H: +6.43  +0.13  +3.61  +8.69  +5.90  +7.33
W: -1.52  +6.43  +1.56  +1.12  +0.13  +3.62
P: +6.43  +0.13  +3.61  +1.12  +1.56  -1.52
order: +7.33  +5.90  +8.69  +3.61  +0.13  +6.43
H
order: +3.61  +1.12  +1.56  -1.52  +6.43  +0.13
P
order: +3.61  -1.52  +1.12  +0.13  +6.43  +1.56
P
order: -1.52  +0.13  +1.12  +1.56  +3.62  +6.43
W
order: +6.43  +5.90  +7.33  +0.13  +8.69  +3.61
H
order: -1.52  +1.56  +1.12  +3.61  +0.13  +6.43
P

L: +0.47  +2.87  -0.07  -8.49  -3.13  -0.30  -9.94  +6.04  +4.05  -1.33  +0.42  +1.87  +6.25  -1.07  +5.66  +3.14
S: -9.94  +5.66  +2.87  +0.47  +3.14  -1.33  +6.04  +1.87  -0.30  -3.13  -8.49  +0.42  -0.06  +4.05  +6.25  -1.07
C: -1.33  -8.49  -3.13  +3.14  +4.06  -9.93  +0.41  -0.06  +0.47  +6.25  +6.04  -0.30  +1.87  +5.66  -1.07  +2.87
order: -1.07  +2.87  -1.33  -8.49  -3.13  +3.14  +4.06  -9.93  +0.41  -0.06  +0.47  +6.25  +6.04  -0.30  +1.87  +5.66
C
order: +2.87  -1.07  +5.66  +1.87  -0.30  +6.04  +6.25  +0.47  -0.06  +0.41  -9.93  +4.06  +3.14  -3.13  -8.49  -1.33
C
order: -0.07  -8.49  -3.13  -0.30  -9.94  +6.04  +4.05  -1.33  +0.42  +1.87  +6.25  -1.07  +5.66  +3.14  +0.47  +2.87
L
order: +3.14  +5.66  -1.07  +6.25  +1.87  +0.42  -1.33  +4.05  +6.04  -9.94  -0.30  -3.13  -8.49  -0.07  +2.87  +0.47
L
order: -9.93  -8.49  -3.13  -1.33  -1.07  -0.30  -0.06  +0.41  +0.47  +1.87  +2.87  +3.14  +4.06  +5.66  +6.04  +6.25
C
order: +6.04  +1.87  -0.30  -3.13  -8.49  +0.42  -0.06  +4.05  +6.25  -1.07  -9.94  +5.66  +2.87  +0.47  +3.14  -1.33
S

V: -1.46  +0.43  -0.94  +0.51  +0.47  +5.51  -1.61  -5.72
X: -1.17  -0.87  +0.58  +2.89  +0.83  +4.64  -0.98  +0.11
R: -0.78  -0.42  -0.66  +1.44  +0.63  -4.25  -0.70  +0.40
U: +1.60  -1.63  -0.43  -0.48  +7.29  +1.07  -2.42  +5.77
D: +1.92  -1.58  +2.33  +5.30  +0.36  -7.36  +2.39  -0.13
B: +5.77  -0.43  +1.60  -0.47  +1.07  -1.63  -2.42  +7.29
order: +0.40  -0.70  -4.25  +0.63  +1.44  -0.66  -0.42  -0.78
R
order: -2.42  -1.63  -0.47  -0.43  +1.07  +1.60  +5.77  +7.29
B

J: -1.49  -2.75  -5.53  -6.88
T: +1.53  -1.02  -2.60  +0.20
M: +1.82  +3.88  +8.10  +6.36
G: -5.54  -1.49  -6.88  -2.75
Y: +0.94  +0.27  -0.51  -2.56
F: -1.94  -3.58  -0.47  +0.67
order: -6.88  -5.53  -2.75  -1.49
J
order: -2.75  -6.88  -1.49  -5.54
G

nafef: +7.89  -7.81  +1.40  +1.98  +0.03  -5.21  +8.66  -6.44  +6.03  -5.45
fopo: -0.54  -5.06  +5.66  -3.71  +7.41  -2.82  +9.40  +1.27  +0.54  +5.34
sefit: +3.42  +2.84  -6.48  -2.05  +2.86  -4.16  -7.89  -5.61  -4.60  -1.55
Zamu: +4.76  -0.20  -9.13  +5.65  -2.27  -4.99  -9.30  +8.65  +7.97  -8.47
Bug: +5.66  +8.81  +4.62  +9.15  -5.98  -3.33  +3.61  +4.25  -7.86  +2.36
tez: +0.59  -4.97  -0.13  -8.47  -0.04  +6.98  -2.04  -3.36  +5.62  -0.03
retot: -4.99  -9.29  -9.13  +5.65  +7.97  -2.27  +4.76  -0.20  -8.47  +8.65
fulam: -0.04  -2.04  +5.62  -8.47  +0.59  -4.97  -0.03  +6.98  -0.13  -3.37
Kuvi: -8.52  +6.43  -3.05  +5.87  -3.84  -6.30  +2.76  -2.90  +3.67  +4.65
order: -0.20  -2.27  -4.99  +8.65  +7.97  -9.30  +5.65  +4.76  -9.13  -8.47
Zamu
order: -8.47  -4.97  -3.36  -2.04  -0.13  -0.04  -0.03  +0.59  +5.62  +6.98
tez

E: -4.70  -0.89  +0.32  -1.36  +0.80  -1.11  +2.11  +0.11
Z: +2.11  -1.11  +0.11  +0.32  +0.80  -1.36  -0.88  -4.70
N: +0.11  +0.80  -1.11  -4.70  -0.88  +0.32  +2.11  -1.35
order: -4.70  -1.36  -1.11  -0.89  +0.11  +0.32  +0.80  +2.11
E
order: -1.35  +2.11  +0.32  -0.88  -4.70  -1.11  +0.80  +0.11
N
order: -4.70  -1.36  -1.11  -0.88  +0.11  +0.32  +0.80  +2.11
Z
order: +0.80  +2.11  -1.36  -1.11  -4.70  +0.32  +0.11  -0.89
E
order: -4.70  +2.11  -1.11  +0.11  +0.32  +0.80  -1.36  -0.88
Z
order: -1.36  -0.88  -4.70  +2.11  -1.11  +0.11  +0.32  +0.80
Z
order: -4.70  -1.35  -1.11  -0.88  +0.11  +0.32  +0.80  +2.11
N

bag: +0.33  +4.98  +5.78  -3.38  +4.52  +2.19  +7.90  +4.65  -4.20  +0.43
kemez: -3.38  +4.65  +0.33  +0.43  +2.19  +5.78  +4.52  +7.90  +4.98  -4.19
duf: -3.37  +4.64  +0.34  +0.44  +2.21  +5.87  +4.58  +7.95  +5.02  -4.23
bubi: +4.19  +1.45  -0.85  +1.21  +1.06  +1.35  +2.82  -2.51  -0.96  -1.96
moba: +0.33  +4.52  -4.20  +4.98  +5.79  +2.19  +0.43  -3.38  +7.90  +4.65
folu: +1.70  +3.84  -4.16  -3.19  +3.63  -0.05  -2.06  +0.10  +0.12  +2.18
Faduz: -0.03  -0.01  +0.08  -0.03  +0.05  +0.01  +0.03  +0.02  -0.03  +0.02
mal: +8.34  +0.83  -2.04  -0.29  +5.30  +3.35  -3.15  +0.54  -1.71  -3.10
order: -4.19  +4.98  +7.90  +4.52  +5.78  +2.19  +0.43  +0.33  +4.65  -3.38
kemez
order: +0.43  -4.20  +4.65  +7.90  +2.19  +4.52  -3.38  +5.78  +4.98  +0.33
bag

Mub: +5.04  +1.05  -4.91  +4.05  -7.47  +0.53  -4.52
ziked: +8.68  -2.85  -2.45  +6.26  +7.60  -3.49  -0.94
kar: +4.38  -1.43  +4.23  +7.93  -6.64  +5.43  +0.23
lafu: +4.27  -8.07  -6.36  +6.23  +0.54  -7.46  +7.27
duno: -1.97  +1.47  -3.46  -6.66  +3.90  +4.91  +2.85
dobi: +4.23  -2.90  +7.67  +3.71  -3.56  +7.41  -5.00
Lidi: -7.18  -3.11  -5.20  +6.62  +0.40  -0.52  -0.46
bakig: +8.70  +2.77  -7.68  -2.32  +8.87  +6.41  +2.23
gid: +1.66  -0.28  +5.00  +8.79  +7.26  -8.63  -3.68
gobep: -2.85  -0.94  +6.26  -3.49  -2.46  +8.68  +7.60
rul: -2.90  -3.56  +7.41  -4.99  +7.67  +3.71  +4.23
Lun: +3.04  -2.29  -2.32  -8.41  +4.60  +3.46  +7.33
order: -3.49  -2.85  -2.46  -0.94  +6.26  +7.60  +8.68
gobep
order: -3.56  +3.71  -5.00  +7.41  -2.90  +4.23  +7.67
dobi

K: +1.31  +0.25  -0.87  +1.39  +5.81  -0.78  +7.41  -1.44  -2.47  -3.76  -3.55  +1.73  -3.73  -5.15  +0.34  -8.57  -4.15  -3.84  +5.26  +4.19  -4.42  +2.65  -2.04  +0.02  +0.30  -2.58  -3.87  +1.96  +2.29  +0.03  +1.84  +1.63  -0.77  -0.44  +2.60  +0.13  -1.04  +1.23  +6.72  +1.73  -7.34  -2.50  -3.90  -2.59  +0.26  -9.98
Q: -0.87  -3.77  +0.25  -5.15  +1.84  +1.96  -0.78  +0.02  -3.73  -3.84  +2.65  -2.58  +1.73  +2.29  +0.03  +1.23  -3.87  -0.44  +1.73  +6.72  +1.39  -0.77  -4.15  +5.26  -9.98  -7.34  -4.42  +7.41  -1.44  +0.14  -2.59  +1.63  -1.04  +0.34  +4.19  +5.81  +1.31  -2.50  -3.90  -2.47  -3.55  +0.26  -8.57  +2.60  -2.04  +0.30
A: -2.47  +0.03  +5.26  -2.59  +2.29  +4.19  +1.84  -3.90  -2.04  -3.73  -4.42  -2.58  +0.02  -7.34  -1.04  +1.31  +7.41  -3.76  -3.84  -4.15  +2.65  +1.23  +1.39  +1.96  +0.26  +0.14  -8.57  +1.63  +2.60  -3.55  -9.98  +1.73  +6.72  +0.30  +0.34  +1.73  -0.87  -1.44  +5.81  -3.87  -0.78  -2.50  +0.25  -0.77  -5.15  -0.44
order: -9.98  -8.57  -7.34  -5.15  -4.42  -4.15  -3.90  -3.87  -3.84  -3.76  -3.73  -3.55  -2.59  -2.58  -2.50  -2.47  -2.04  -1.44  -1.04  -0.87  -0.78  -0.77  -0.44  +0.02  +0.03  +0.14  +0.25  +0.26  +0.30  +0.34  +1.23  +1.31  +1.39  +1.63  +1.73  +1.73  +1.84  +1.96  +2.29  +2.60  +2.65  +4.19  +5.26  +5.81  +6.72  +7.41
A
order: -9.98  -8.57  -7.34  -5.15  -4.42  -4.15  -3.90  -3.87  -3.84  -3.76  -3.73  -3.55  -2.59  -2.58  -2.50  -2.47  -2.04  -1.44  -1.04  -0.87  -0.78  -0.77  -0.44  +0.02  +0.03  +0.13  +0.25  +0.26  +0.30  +0.34  +1.23  +1.31  +1.39  +1.63  +1.73  +1.73  +1.84  +1.96  +2.29  +2.60  +2.65  +4.19  +5.26  +5.81  +6.72  +7.41
K
order: +1.31  +7.41  -3.76  -3.84  -4.15  +2.65  +1.23  +1.39  +1.96  +0.26  +0.14  -8.57  +1.63  +2.60  -3.55  -9.98  +1.73  +6.72  +0.30  +0.34  +1.73  -0.87  -1.44  +5.81  -3.87  -0.78  -2.50  +0.25  -0.77  -5.15  -0.44  -2.47  +0.03  +5.26  -2.59  +2.29  +4.19  +1.84  -3.90  -2.04  -3.73  -4.42  -2.58  +0.02  -7.34  -1.04
A
order: -5.15  -0.44  -2.47  +0.03  +5.26  -2.59  +2.29  +4.19  +1.84  -3.90  -2.04  -3.73  -4.42  -2.58  +0.02  -7.34  -1.04  +1.31  +7.41  -3.76  -3.84  -4.15  +2.65  +1.23  +1.39  +1.96  +0.26  +0.14  -8.57  +1.63  +2.60  -3.55  -9.98  +1.73  +6.72  +0.30  +0.34  +1.73  -0.87  -1.44  +5.81  -3.87  -0.78  -2.50  +0.25  -0.77
A

Paz: -9.30  -2.05  +5.32  +9.18  -8.86  -9.08  -2.03  +2.29  +4.74  -4.80  -6.70  -9.40  +4.04  +0.51  +8.02  -1.19  +1.71  +2.47  +9.67  +4.07  -8.24  +9.00  +6.96  -0.09  -1.58  +3.41  -5.30  -2.43  +8.89  +6.77  -3.82  -5.71  -7.94  -2.24  +3.81  -8.92  -2.05  -6.13  -4.91  +2.24  +8.40  +5.37  +6.11  +9.23  -5.10
Linum: +3.89  +6.79  -8.10  -8.82  -9.64  +3.73  -6.18  +7.73  +4.98  +7.20  +4.61  +0.63  -1.29  +2.78  +6.10  +7.50  +5.90  +0.19  -4.63  +5.70  +7.64  +3.37  +4.07  -1.53  +3.12  +6.58  -0.60  -9.37  +2.70  +8.00  -4.58  +1.86  -4.98  +6.72  +7.48  -5.54  -9.30  +9.42  -7.59  -8.12  -5.13  +6.04  -4.20  -5.81  +2.95
Sikug: -3.70  -5.10  +7.65  +0.80  -5.24  -6.50  +1.00  +8.67  -2.10  +9.22  -2.28  +4.83  +3.48  -2.25  +8.55  -7.48  +0.32  +2.66  +5.05  +1.73  +8.79  +4.48  -1.39  -9.59  -5.71  +6.10  -7.63  +1.20  +2.80  -9.67  -6.74  -3.07  +5.33  -1.29  +5.62  -3.96  +9.56  +1.21  +6.60  -0.37  +6.39  +7.91  -6.70  +4.36  -5.56
Vel: +4.36  +3.48  +5.05  +9.56  +5.62  +7.91  -9.67  -2.28  +9.22  +8.67  +4.83  -6.74  +2.80  -5.24  +6.10  -6.50  +2.66  +4.48  -3.07  -2.25  +1.20  -5.10  +6.60  -1.39  +7.65  +6.39  +8.79  +1.73  +0.33  +0.80  -0.37  -7.63  -5.56  -9.59  +1.00  +5.33  -1.29  -3.70  -7.48  -5.71  -3.96  +8.55  -6.70  +1.21  -2.10
order: -2.10  +1.21  -6.70  +8.55  -3.96  -5.71  -7.48  -3.70  -1.29  +5.33  +1.00  -9.59  -5.56  -7.63  -0.37  +0.80  +0.33  +1.73  +8.79  +6.39  +7.65  -1.39  +6.60  -5.10  +1.20  -2.25  -3.07  +4.48  +2.66  -6.50  +6.10  -5.24  +2.80  -6.74  +4.83  +8.67  +9.22  -2.28  -9.67  +7.91  +5.62  +9.56  +5.05  +3.48  +4.36
Vel
order: +6.04  -4.20  -5.81  +2.95  +3.89  +6.79  -8.10  -8.82  -9.64  +3.73  -6.18  +7.73  +4.98  +7.20  +4.61  +0.63  -1.29  +2.78  +6.10  +7.50  +5.90  +0.19  -4.63  +5.70  +7.64  +3.37  +4.07  -1.53  +3.12  +6.58  -0.60  -9.37  +2.70  +8.00  -4.58  +1.86  -4.98  +6.72  +7.48  -5.54  -9.30  +9.42  -7.59  -8.12  -5.13
Linum
order: -9.67  -9.59  -7.63  -7.48  -6.74  -6.70  -6.50  -5.71  -5.56  -5.24  -5.10  -3.96  -3.70  -3.07  -2.28  -2.25  -2.10  -1.39  -1.29  -0.37  +0.33  +0.80  +1.00  +1.20  +1.21  +1.73  +2.66  +2.80  +3.48  +4.36  +4.48  +4.83  +5.05  +5.33  +5.62  +6.10  +6.39  +6.60  +7.65  +7.91  +8.55  +8.67  +8.79  +9.22  +9.56
Vel

